Below are the code and all the weights of a small trained network. Each question names an input and a target symbol and asks about switching units off, where a switched-off unit gives its printed mean instead of its output.

import numpy as np


def w(rows, s, z=0):
    codes = np.array(rows[::2]) - 128.0
    scale = np.full(codes.shape[1], s)
    scale[-1] = z or s
    return codes * scale


def norm(h):
    return h / np.sqrt((h * h).mean(-1, keepdims=True) + 1e-5)


def f(y):
    return np.maximum(y, 0)


def softmax(a):
    e = np.exp(a - a.max(-1, keepdims=True))
    return e / e.sum(-1, keepdims=True)


def log_softmax(a):
    a = a - a.max(-1, keepdims=True)
    return a - np.log(np.exp(a).sum(-1, keepdims=True))


def net(x, mask):
    ids = ['ΛΠΨγδεζμστφω'.index(c) for c in x.split()]
    T = len(ids)
    res = E[ids] + P[:T]
    u = 0
    for l in range(2):
        r = norm(res)
        for j in range(3):
            rows = slice(2 * j, 2 * j + 2)
            q, k, v = (r @ M[l][rows].T for M in (Q, K, V))
            z = softmax(np.where(np.tri(T) > 0, q @ k.T / 2**0.5, -1e9)) @ v
            o = O[l][rows]
            res = res + np.where(mask[u + j], z, o[:, -1]) @ o[:, :-1]
        u += 3
        y = f(norm(res) @ A[l][:, :-1].T + A[l][:, -1])
        res = res + np.where(mask[u : u + 8], y, B[l][:, -1]) @ B[l][:, :-1]
        u += 8
    return log_softmax(norm(res)[-1] @ U[:, :-1].T + U[:, -1])


Q, K, V, O, A, B = {}, {}, {}, {}, {}, {}
E = w([
[115,116,129,116,148,79],'Λ',
[132,136,112,157,75,97],'Π',
[143,116,179,116,110,138],'Ψ',
[114,154,174,133,126,115],'γ',
[139,130,152,130,160,121],'δ',
[112,107,138,112,96,105],'ε',
[119,146,117,194,147,108],'ζ',
[175,158,90,105,113,122],'μ',
[75,112,79,147,182,193],'σ',
[59,177,103,71,130,161],'τ',
[112,59,150,82,227,123],'φ',
[2,149,211,85,203,132],'ω',
],0.00069)
P = w([
[154,95,117,170,101,165],'0',
[90,176,128,114,144,1],'1',
[105,161,121,98,161,41],'2',
[108,150,134,90,178,64],'3',
[90,145,124,91,188,94],'4',
[96,148,144,89,187,137],'5',
[86,153,134,102,163,142],'6',
[77,142,134,93,180,116],'7',
],0.00043)
Q[0] = w([
[140,156,115,101,208,33],'L0H1',
[142,155,115,102,208,32],'L0H1',
[253,162,73,53,89,218],'L0H2',
[253,162,74,53,88,218],'L0H2',
[79,207,104,51,156,136],'L0H3',
[82,205,104,52,153,137],'L0H3',
],0.0028)
K[0] = w([
[123,104,150,174,74,177],'L0H1',
[122,105,151,175,74,177],'L0H1',
[68,5,194,252,89,68],'L0H2',
[69,4,194,254,90,67],'L0H2',
[169,71,97,185,99,182],'L0H3',
[172,70,96,184,95,184],'L0H3',
],0.0043)
V[0] = w([
[57,64,96,98,150,168],'L0H1',
[148,133,7,15,198,31],'L0H1',
[81,21,205,239,96,64],'L0H2',
[130,128,128,128,129,127],'L0H2',
[128,128,127,127,127,129],'L0H3',
[2,192,123,119,158,48],'L0H3',
],0.00077)
O[0] = w([
[170,93,112,117,122,85,77],'L0H1',
[143,96,215,245,129,89,253],'L0H1',
[45,75,117,180,189,80,55],'L0H2',
[128,129,129,128,127,128,129],'L0H2',
[128,127,128,128,128,128,128],'L0H3',
[136,222,76,145,101,86,174],'L0H3',
],0.0011,0.00061)
A[0] = w([
[80,92,145,97,200,81,138],'L0N1',
[134,131,128,127,141,138,2],'L0N2',
[152,202,219,197,158,117,66],'L0N3',
[200,102,89,176,82,96,97],'L0N4',
[185,170,134,188,104,60,31],'L0N5',
[124,215,156,130,49,110,97],'L0N6',
[163,155,251,84,100,88,93],'L0N7',
[69,86,150,115,114,226,105],'L0N8',
],0.0011,0.00039)
B[0] = w([
[180,193,130,177,69,149,254],'L0N1',
[121,138,123,139,105,118,128],'L0N2',
[137,87,50,48,100,21,230],'L0N3',
[91,156,223,128,106,186,163],'L0N4',
[109,135,106,19,199,159,225],'L0N5',
[175,94,110,108,226,84,222],'L0N6',
[115,158,1,163,164,98,240],'L0N7',
[151,155,73,35,172,73,151],'L0N8',
],0.00099,0.00069)
Q[1] = w([
[81,205,89,64,195,18],'L1H1',
[175,50,168,191,61,241],'L1H1',
[114,222,81,45,245,86],'L1H2',
[114,221,83,47,245,87],'L1H2',
[205,250,4,59,237,2],'L1H3',
[205,249,5,59,236,4],'L1H3',
],0.0031)
K[1] = w([
[53,60,60,203,132,228],'L1H1',
[203,194,196,54,123,29],'L1H1',
[208,4,220,176,59,178],'L1H2',
[210,4,220,176,57,179],'L1H2',
[104,163,163,35,248,209],'L1H3',
[104,162,163,36,248,209],'L1H3',
],0.0028)
V[1] = w([
[85,112,50,172,134,222],'L1H1',
[142,191,168,189,185,153],'L1H1',
[76,75,138,80,224,113],'L1H2',
[182,159,138,80,171,203],'L1H2',
[140,69,176,188,189,131],'L1H3',
[5,144,188,95,140,155],'L1H3',
],0.0021)
O[1] = w([
[150,122,91,129,175,250,105],'L1H1',
[91,149,47,77,214,75,109],'L1H1',
[185,195,187,127,182,138,94],'L1H2',
[151,85,155,27,108,119,183],'L1H2',
[130,48,181,138,230,87,2],'L1H3',
[16,158,185,95,135,185,79],'L1H3',
],0.0019,0.00096)
A[1] = w([
[150,152,139,160,133,185,91],'L1N1',
[159,126,126,85,174,111,48],'L1N2',
[82,112,189,129,149,101,203],'L1N3',
[125,125,83,130,169,157,106],'L1N4',
[175,3,128,175,132,170,254],'L1N5',
[178,142,162,156,128,164,64],'L1N6',
[83,108,172,95,156,152,139],'L1N7',
[68,127,107,172,88,124,45],'L1N8',
],0.0021,0.00034)
B[1] = w([
[172,69,159,156,92,124,214],'L1N1',
[154,70,145,166,127,182,252],'L1N2',
[128,34,152,112,106,153,237],'L1N3',
[170,76,131,94,134,167,234],'L1N4',
[56,226,112,84,152,1,231],'L1N5',
[173,67,158,140,90,96,184],'L1N6',
[88,47,110,105,76,97,202],'L1N7',
[143,34,154,168,112,168,198],'L1N8',
],0.0016,0.00038)
U = w([
[72,183,100,237,214,56,166],'Λ',
[73,58,81,228,65,205,77],'Π',
[156,145,229,80,89,162,68],'Ψ',
[48,217,135,74,59,206,81],'γ',
[160,54,222,88,208,110,91],'δ',
[149,119,232,231,46,155,136],'ε',
[124,111,38,95,246,230,133],'ζ',
[114,2,75,40,55,61,159],'μ',
[184,73,152,133,164,189,46],'σ',
[239,199,50,105,69,81,251],'τ',
[128,79,189,170,196,83,52],'φ',
[6,142,191,77,155,141,102],'ω',
],0.0051,0.003)

Each question gives the input, a string of symbols that net reads in full, and the target symbol t.
The units are the heads (2 rows each of Q, K, V and O) and the neurons (one row each of A and B). Each row of codes is followed by its name. A weight is (code - 128) times the scale printed after its matrix; where a second scale follows, it is the last column's (O, A, B and U).
mask holds one flag per unit, layer by layer, with each layer's heads first. A switched-off unit (its flag False) gives its mean, the last column of its rows in O or B, instead of its output. The means were averaged over made-up inputs and are rounded, as every weight is.
A unit's drop is (log p(t) with every unit on - log p(t) with that unit switched off) / (log p(t) with every unit on - log p(t) with every unit switched off).
The circuit of an input: a set's keep is (log p(t) with only the set's units on - log p(t) with every unit switched off) / (log p(t) with every unit on - log p(t) with every unit switched off). Starting from the 12 units with the biggest drops (on a tie, the unit counted first), units are removed one at a time, each time the one whose removal leaves the highest keep (on an exact tie, the one counted first), for as long as the keep stays at least 0.8.
circuit, biggest first: the units of the circuit, biggest drop first
unit that matters most: the unit with the biggest drop
top k neurons: the k neurons with the biggest drops, biggest first
which heads matter: for each layer, one digit per head in row order, 1 if its drop is at least 0.15 and else 0, layers parted by /
drop when u is switched off: that unit's drop, to one decimal
input ζ ε γ, target ζ: which heads matter	100 / 100
input γ μ ζ, target γ: circuit, biggest first	L0H1; L1H3; L0H2
input Π Π Λ δ Ψ, target Π: circuit, biggest first	L1H2; L0N7
input Λ δ μ, target Λ: circuit, biggest first	L1H2; L0H2
input ω Π Ψ, target ω: circuit, biggest first	L1H3
input Λ ζ μ σ σ Π, target ζ: which heads matter	000 / 100
input μ δ μ μ ω, target μ: which heads matter	000 / 010
input ε τ ζ Π, target ε: which heads matter	110 / 110
input Λ μ Π ε μ Ψ, target Λ: circuit, biggest first	L1H2; L0N7
input ζ ε Π φ μ μ τ ε, target ζ: which heads matter	100 / 100
input Λ ζ ε, target Λ: which heads matter	010 / 010
input ζ Λ μ Λ, target ζ: circuit, biggest first	L1H1; L0H1; L0N3
input ε ε φ Λ ζ ε Λ, target ε: which heads matter	100 / 110
input μ φ Λ μ γ, target μ: which heads matter	001 / 010
input Λ μ Ψ γ, target Λ: unit that matters most	L1H2
input ε Λ ζ, target ε: which heads matter	110 / 100
input τ γ μ μ ε, target τ: which heads matter	010 / 000
input Π Λ μ μ Ψ ζ ω μ, target Π: top 2 neurons	L1N8; L0N7
input μ ε Π Λ σ γ, target μ: top 2 neurons	L1N7; L0N8
input μ μ μ μ ε Λ μ Ψ, target τ: unit that matters most	L1H3
input δ Π Π Ψ μ μ ζ ε, target τ: which heads matter	000 / 000
input Λ μ ζ δ Π, target Λ: drop when L1H2 is switched off	0.6
input ζ δ Ψ Λ ε, target ζ: drop when L0N5 is switched off	-0.1
